Here is a tiny trained network, its code and every weight. The questions are about switching its units off for an input and a target symbol, where a switched-off unit gives its printed mean instead of its output.

import numpy as np


def w(rows, s, z=0):
    codes = np.array(rows[::2]) - 128.0
    scale = np.full(codes.shape[1], s)
    scale[-1] = z or s
    return codes * scale


def norm(h):
    return h / np.sqrt((h * h).mean(-1, keepdims=True) + 1e-5)


def f(y):
    return y / 2 * (1 + np.tanh(0.7978845608 * (y + 0.044715 * y**3)))


def softmax(a):
    e = np.exp(a - a.max(-1, keepdims=True))
    return e / e.sum(-1, keepdims=True)


def log_softmax(a):
    a = a - a.max(-1, keepdims=True)
    return a - np.log(np.exp(a).sum(-1, keepdims=True))


def net(x, mask):
    ids = ['βδεζηθλμξστφψω'.index(c) for c in x.split()]
    T = len(ids)
    res = E[ids] + P[:T]
    r = norm(res)
    for j in range(2):
        rows = slice(2 * j, 2 * j + 2)
        q, k, v = (r @ M[0][rows].T for M in (Q, K, V))
        z = softmax(np.where(np.tri(T) > 0, q @ k.T / 2**0.5, -1e9)) @ v
        o = O[0][rows]
        res = res + np.where(mask[j], z, o[:, -1]) @ o[:, :-1]
    y = f(norm(res) @ A[0][:, :-1].T + A[0][:, -1])
    res = res + np.where(mask[2:18], y, B[0][:, -1]) @ B[0][:, :-1]
    return log_softmax(norm(res)[-1] @ U[:, :-1].T + U[:, -1])


Q, K, V, O, A, B = {}, {}, {}, {}, {}, {}
E = w([
[196,130,51,117,71,202,151,137,79],'β',
[181,112,69,131,75,158,155,139,116],'δ',
[147,83,139,132,133,69,70,110,73],'ε',
[161,133,26,124,95,161,190,74,75],'ζ',
[194,100,233,30,76,133,157,137,139],'η',
[153,129,118,83,184,88,149,126,171],'θ',
[156,132,115,77,132,85,131,170,149],'λ',
[136,125,114,80,168,111,126,165,178],'μ',
[147,202,147,94,178,82,136,159,124],'ξ',
[93,188,117,110,81,72,103,252,125],'σ',
[191,164,106,72,170,95,160,92,114],'τ',
[170,129,94,89,172,79,169,100,149],'φ',
[158,130,107,83,211,66,167,96,173],'ψ',
[162,97,69,131,68,165,149,160,133],'ω',
],0.02)
P = w([
[130,142,36,157,83,250,122,42,254],'0',
[138,84,139,88,181,141,117,188,170],'1',
[70,73,102,66,172,122,145,153,137],'2',
[81,81,94,61,160,111,148,141,121],'3',
[93,86,93,63,158,103,160,121,106],'4',
[157,81,141,111,149,124,125,170,157],'5',
[164,99,133,99,141,119,132,147,122],'6',
[177,99,140,113,142,108,136,149,127],'7',
[180,99,138,121,151,97,146,139,123],'8',
[179,97,139,114,148,90,157,128,106],'9',
[194,103,145,118,155,89,157,122,115],'10',
[195,95,150,121,155,83,163,125,115],'11',
[200,94,152,117,146,86,171,116,105],'12',
],0.0096)
Q[0] = w([
[143,150,38,82,159,87,155,226,175],'head 1',
[169,47,87,132,157,135,100,132,74],'head 1',
[16,219,255,203,142,161,53,111,99],'head 2',
[211,19,115,7,131,106,144,193,159],'head 2',
],0.0066)
K[0] = w([
[123,175,79,113,160,102,188,218,120],'head 1',
[140,155,73,119,152,82,158,79,203],'head 1',
[126,253,128,136,134,194,245,171,149],'head 2',
[120,104,132,153,150,145,42,86,74],'head 2',
],0.0083)
V[0] = w([
[136,254,24,160,117,113,79,134,220],'head 1',
[146,200,162,73,136,154,167,48,150],'head 1',
[152,165,118,101,115,200,200,110,236],'head 2',
[114,142,171,189,182,133,223,219,68],'head 2',
],0.0094)
O[0] = w([
[134,6,124,94,190,173,135,2,196,196],'head 1',
[77,55,56,105,188,88,107,103,116,176],'head 1',
[36,83,41,199,146,138,220,84,175,190],'head 2',
[198,18,67,91,152,71,152,208,81,1],'head 2',
],0.01,0.0045)
A[0] = w([
[122,135,244,114,169,201,199,69,120,156],'neuron 1',
[190,50,61,205,229,194,140,125,119,124],'neuron 2',
[193,204,66,74,142,117,70,184,52,180],'neuron 3',
[43,99,41,143,79,100,183,139,145,230],'neuron 4',
[155,49,77,66,132,104,208,183,118,141],'neuron 5',
[101,226,26,187,118,73,58,197,152,190],'neuron 6',
[98,81,93,199,123,91,170,83,152,165],'neuron 7',
[189,181,54,207,134,142,198,71,118,232],'neuron 8',
[139,214,111,209,136,181,68,155,2,84],'neuron 9',
[167,163,120,131,19,142,127,125,225,179],'neuron 10',
[124,56,64,115,110,232,210,111,158,251],'neuron 11',
[144,124,146,114,103,37,153,152,167,72],'neuron 12',
[111,85,198,97,60,161,61,102,109,81],'neuron 13',
[71,77,163,85,136,153,169,90,166,57],'neuron 14',
[154,151,135,174,155,111,111,121,106,81],'neuron 15',
[103,24,95,192,130,178,196,57,194,155],'neuron 16',
],0.0095,0.0031)
B[0] = w([
[118,69,82,147,114,138,81,106,204,177],'neuron 1',
[140,170,185,180,142,57,201,117,66,182],'neuron 2',
[135,50,161,112,113,71,164,118,145,161],'neuron 3',
[197,87,137,144,150,147,110,85,144,218],'neuron 4',
[86,207,154,175,123,148,155,109,88,220],'neuron 5',
[128,66,129,154,122,124,101,91,250,140],'neuron 6',
[153,93,153,123,76,152,139,156,167,184],'neuron 7',
[130,84,159,171,97,143,118,104,149,176],'neuron 8',
[81,140,141,171,41,90,129,129,121,135],'neuron 9',
[111,133,144,141,141,123,147,109,43,180],'neuron 10',
[156,88,134,174,131,98,146,86,163,247],'neuron 11',
[140,161,89,86,149,129,108,168,50,170],'neuron 12',
[146,113,123,180,226,131,174,128,188,150],'neuron 13',
[160,129,113,171,128,116,21,190,118,188],'neuron 14',
[136,128,165,131,115,91,114,129,115,121],'neuron 15',
[83,92,112,128,90,127,196,103,150,242],'neuron 16',
],0.011,0.013)
U = w([
[167,63,133,115,85,127,179,89,228,243],'β',
[125,123,122,104,121,156,125,142,108,83],'δ',
[124,117,147,107,108,153,132,159,123,20],'ε',
[172,116,153,90,115,154,121,141,111,69],'ζ',
[135,103,110,91,131,134,121,138,99,75],'η',
[136,131,116,116,122,131,123,139,113,35],'θ',
[153,97,145,81,133,156,125,147,108,82],'λ',
[159,138,83,108,108,147,141,163,125,71],'μ',
[130,135,133,106,95,147,122,146,119,76],'ξ',
[153,125,132,91,32,70,100,176,128,128],'σ',
[178,131,222,255,168,82,128,103,72,1],'τ',
[90,198,168,93,112,116,211,110,27,244],'φ',
[24,212,192,110,89,188,92,68,151,102],'ψ',
[112,98,131,95,137,159,121,135,97,59],'ω',
],0.0092,0.0035)

Each question gives the input, a string of symbols that net reads in full, and the target symbol t.
The units are the heads (2 rows each of Q, K, V and O) and the neurons (one row each of A and B). Each row of codes is followed by its name. A weight is (code - 128) times the scale printed after its matrix; where a second scale follows, it is the last column's (O, A, B and U).
mask holds one flag per unit, heads first, then neurons. A switched-off unit (its flag False) gives its mean, the last column of its rows in O or B, instead of its output. The means were averaged over made-up inputs and are rounded, as every weight is.
A unit's drop is (log p(t) with every unit on - log p(t) with that unit switched off) / (log p(t) with every unit on - log p(t) with every unit switched off).
The circuit of an input: a set's keep is (log p(t) with only the set's units on - log p(t) with every unit switched off) / (log p(t) with every unit on - log p(t) with every unit switched off). Starting from the 12 units with the biggest drops (on a tie, the unit counted first), units are removed one at a time, each time the one whose removal leaves the highest keep (on an exact tie, the one counted first), for as long as the keep stays at least 0.8.
units of the circuit, in order: the units of the circuit, biggest drop first
unit that matters most: the unit with the biggest drop
top k neurons: the k neurons with the biggest drops, biggest first
heads that matter: for each layer, one digit per head in row order, 1 if its drop is at least 0.15 and else 0, layers parted by /
input η β ψ ε β τ η τ δ, target σ: units of the circuit, in order	[head 2; neuron 4]
input ε ζ λ σ ψ η σ ψ η η λ η ω, target ψ: units of the circuit, in order	[head 2]
input λ μ τ λ, target τ: units of the circuit, in order	[neuron 5; neuron 16]
input τ σ σ, target τ: heads that matter	11
input σ η η, target τ: heads that matter	11
input μ σ ξ ξ β η φ ξ, target φ: units of the circuit, in order	[neuron 4; neuron 11]
input η σ β λ η λ, target τ: top 2 neurons	[neuron 10; neuron 14]
input β σ η λ φ β, target τ: heads that matter	00
input ζ σ θ φ σ δ σ ψ η ζ ξ, target β: units of the circuit, in order	[head 1; neuron 1]
input η ε δ, target σ: units of the circuit, in order	[head 2; head 1]
input ε ζ η, target ψ: heads that matter	01
input η ζ ξ η η ε λ η λ σ σ, target σ: heads that matter	01
input η ε λ η, target σ: heads that matter	11
input ε δ ζ φ σ, target ψ: heads that matter	01
input σ λ σ σ σ, target φ: heads that matter	11
input η φ ζ η σ η η ξ, target β: heads that matter	11
input σ ζ η η ζ ω σ ζ ω σ, target φ: unit that matters most	head 1
input ε σ σ ξ ξ ω ζ η η η, target ψ: heads that matter	01
input τ σ λ τ λ σ δ τ λ φ η λ, target φ: heads that matter	00
input η δ τ θ σ θ λ ξ ξ η λ σ ξ, target φ: heads that matter	01
input λ τ δ λ η λ, target φ: unit that matters most	neuron 5
input σ ζ μ ω λ λ ζ η η, target τ: top 2 neurons	[neuron 16; neuron 1]
input σ η δ η σ, target τ: top 2 neurons	[neuron 10; neuron 1]
